Below is a small trained network, with its code and all its weights. Each question gives an input and a target symbol and asks what happens when units are switched off, that is, made to give their printed mean instead of their output.

import numpy as np


def w(rows, s, z=0):
    codes = np.array(rows[::2]) - 128.0
    scale = np.full(codes.shape[1], s)
    scale[-1] = z or s
    return codes * scale


def f(y):
    return np.maximum(y, 0)


def softmax(a):
    e = np.exp(a - a.max(-1, keepdims=True))
    return e / e.sum(-1, keepdims=True)


def log_softmax(a):
    a = a - a.max(-1, keepdims=True)
    return a - np.log(np.exp(a).sum(-1, keepdims=True))


def net(x, mask):
    ids = ['γεζθλψ'.index(c) for c in x.split()]
    T = len(ids)
    res = E[ids] + P[:T]
    r = res
    for j in range(2):
        rows = slice(4 * j, 4 * j + 4)
        q, k, v = (r @ M[0][rows].T for M in (Q, K, V))
        z = softmax(np.where(np.tri(T) > 0, q @ k.T / 4**0.5, -1e9)) @ v
        o = O[0][rows]
        res = res + np.where(mask[j], z, o[:, -1]) @ o[:, :-1]
    y = f(res @ A[0][:, :-1].T + A[0][:, -1])
    res = res + np.where(mask[2:14], y, B[0][:, -1]) @ B[0][:, :-1]
    return log_softmax(res[-1] @ U[:, :-1].T + U[:, -1])


Q, K, V, O, A, B = {}, {}, {}, {}, {}, {}
E = w([
[175,163,94,207,228],'γ',
[186,148,79,89,211],'ε',
[124,248,116,128,145],'ζ',
[147,106,139,218,94],'θ',
[74,3,99,84,60],'λ',
[173,99,18,155,121],'ψ',
],0.017)
P = w([
[136,170,3,135,113],'0',
[68,75,218,121,112],'1',
[82,83,206,112,121],'2',
[104,88,186,138,142],'3',
[155,107,182,163,144],'4',
[118,143,150,134,122],'5',
[165,120,138,166,148],'6',
[176,158,134,227,175],'7',
],0.0062)
Q[0] = w([
[106,110,198,77,169],'h1',
[124,140,83,118,215],'h1',
[145,160,122,114,73],'h1',
[91,75,187,52,121],'h1',
[39,197,121,199,96],'h2',
[97,63,251,149,96],'h2',
[108,127,92,82,176],'h2',
[174,187,35,135,86],'h2',
],0.015)
K[0] = w([
[167,84,205,154,119],'h1',
[174,156,178,89,153],'h1',
[91,178,76,161,90],'h1',
[42,73,235,149,93],'h1',
[252,131,214,114,150],'h2',
[79,164,226,148,129],'h2',
[149,111,59,97,168],'h2',
[182,111,105,33,75],'h2',
],0.013)
V[0] = w([
[102,107,112,89,247],'h1',
[224,70,146,38,121],'h1',
[191,132,58,32,106],'h1',
[14,180,139,27,153],'h1',
[76,75,30,62,175],'h2',
[76,119,2,119,84],'h2',
[35,125,190,196,186],'h2',
[161,83,113,82,108],'h2',
],0.0095)
O[0] = w([
[180,118,125,114,53,155],'h1',
[86,114,211,32,140,99],'h1',
[121,2,170,61,130,193],'h1',
[219,180,188,203,229,60],'h1',
[204,129,239,200,131,200],'h2',
[49,125,200,187,106,254],'h2',
[141,193,49,145,71,48],'h2',
[146,86,130,136,85,146],'h2',
],0.0071,0.01)
A[0] = w([
[58,186,156,219,57,79],'n1',
[100,147,190,83,196,124],'n2',
[210,155,234,31,95,20],'n3',
[174,178,157,131,172,145],'n4',
[137,156,60,176,24,158],'n5',
[41,231,67,112,183,44],'n6',
[60,251,194,90,122,202],'n7',
[166,219,193,186,120,86],'n8',
[70,164,115,254,214,136],'n9',
[162,102,10,38,157,214],'n10',
[18,68,170,94,187,9],'n11',
[23,125,109,183,147,219],'n12',
],0.0074,0.0015)
B[0] = w([
[135,85,53,104,126,217],'n1',
[124,188,107,139,135,173],'n2',
[70,119,117,95,136,178],'n3',
[141,136,136,131,140,168],'n4',
[117,132,123,1,101,208],'n5',
[124,150,86,165,224,165],'n6',
[160,52,73,159,150,171],'n7',
[87,76,128,105,163,204],'n8',
[157,143,141,151,71,245],'n9',
[124,159,242,199,150,173],'n10',
[127,238,118,152,149,254],'n11',
[192,135,125,146,119,227],'n12',
],0.012,0.0068)
U = w([
[255,188,103,165,91,140],'γ',
[179,117,131,112,148,129],'ε',
[115,112,44,189,136,84],'ζ',
[185,148,75,129,73,124],'θ',
[42,163,80,241,60,7],'λ',
[111,88,91,212,62,250],'ψ',
],0.0077,0.0021)

Each question gives the input, a string of symbols that net reads in full, and the target symbol t.
The units are the heads (4 rows each of Q, K, V and O) and the neurons (one row each of A and B). Each row of codes is followed by its name. A weight is (code - 128) times the scale printed after its matrix; where a second scale follows, it is the last column's (O, A, B and U).
mask holds one flag per unit, heads first, then neurons. A switched-off unit (its flag False) gives its mean, the last column of its rows in O or B, instead of its output. The means were averaged over made-up inputs and are rounded, as every weight is.
A unit's drop is (log p(t) with every unit on - log p(t) with that unit switched off) / (log p(t) with every unit on - log p(t) with every unit switched off).
The circuit of an input: a set's keep is (log p(t) with only the set's units on - log p(t) with every unit switched off) / (log p(t) with every unit on - log p(t) with every unit switched off). Starting from the 12 units with the biggest drops (on a tie, the unit counted first), units are removed one at a time, each time the one whose removal leaves the highest keep (on an exact tie, the one counted first), for as long as the keep stays at least 0.8.
units of the circuit, in order: the units of the circuit, biggest drop first
unit that matters most: the unit with the biggest drop
k most important neurons: the k neurons with the biggest drops, biggest first
which heads matter: for each layer, one digit per head in row order, 1 if its drop is at least 0.15 and else 0, layers parted by /
drop of u: that unit's drop, to one decimal
input ζ ζ γ ζ, target ζ: which heads matter => 01
input ζ γ γ θ, target θ: unit that matters most => h2
input γ γ ζ θ, target θ: units of the circuit, in order => n5, h2, h1
input ζ ζ γ, target γ: units of the circuit, in order => h1, n9
input θ ε ζ θ ψ ζ, target ζ: units of the circuit, in order => n7, n8, h1
input ψ ε ζ ψ λ, target λ: units of the circuit, in order => n11, h1
input ε ψ ψ ζ ζ γ, target ε: 2 most important neurons => n9, n3
input θ γ γ, target γ: 2 most important neurons => n10, n9
input θ θ ψ λ, target λ: 2 most important neurons => n10, n11
input γ θ θ λ ψ, target θ: drop of n5 => 0.9
input ζ ζ λ ζ ζ ζ θ, target γ: drop of n9 => 0.3
input ζ θ ψ γ θ λ ψ ζ, target ψ: drop of n8 => 0.8
input ε ζ ζ ζ, target ε: drop of n8 => 0.1
input ε ζ ψ θ ε ζ, target ε: most important neuron => n9
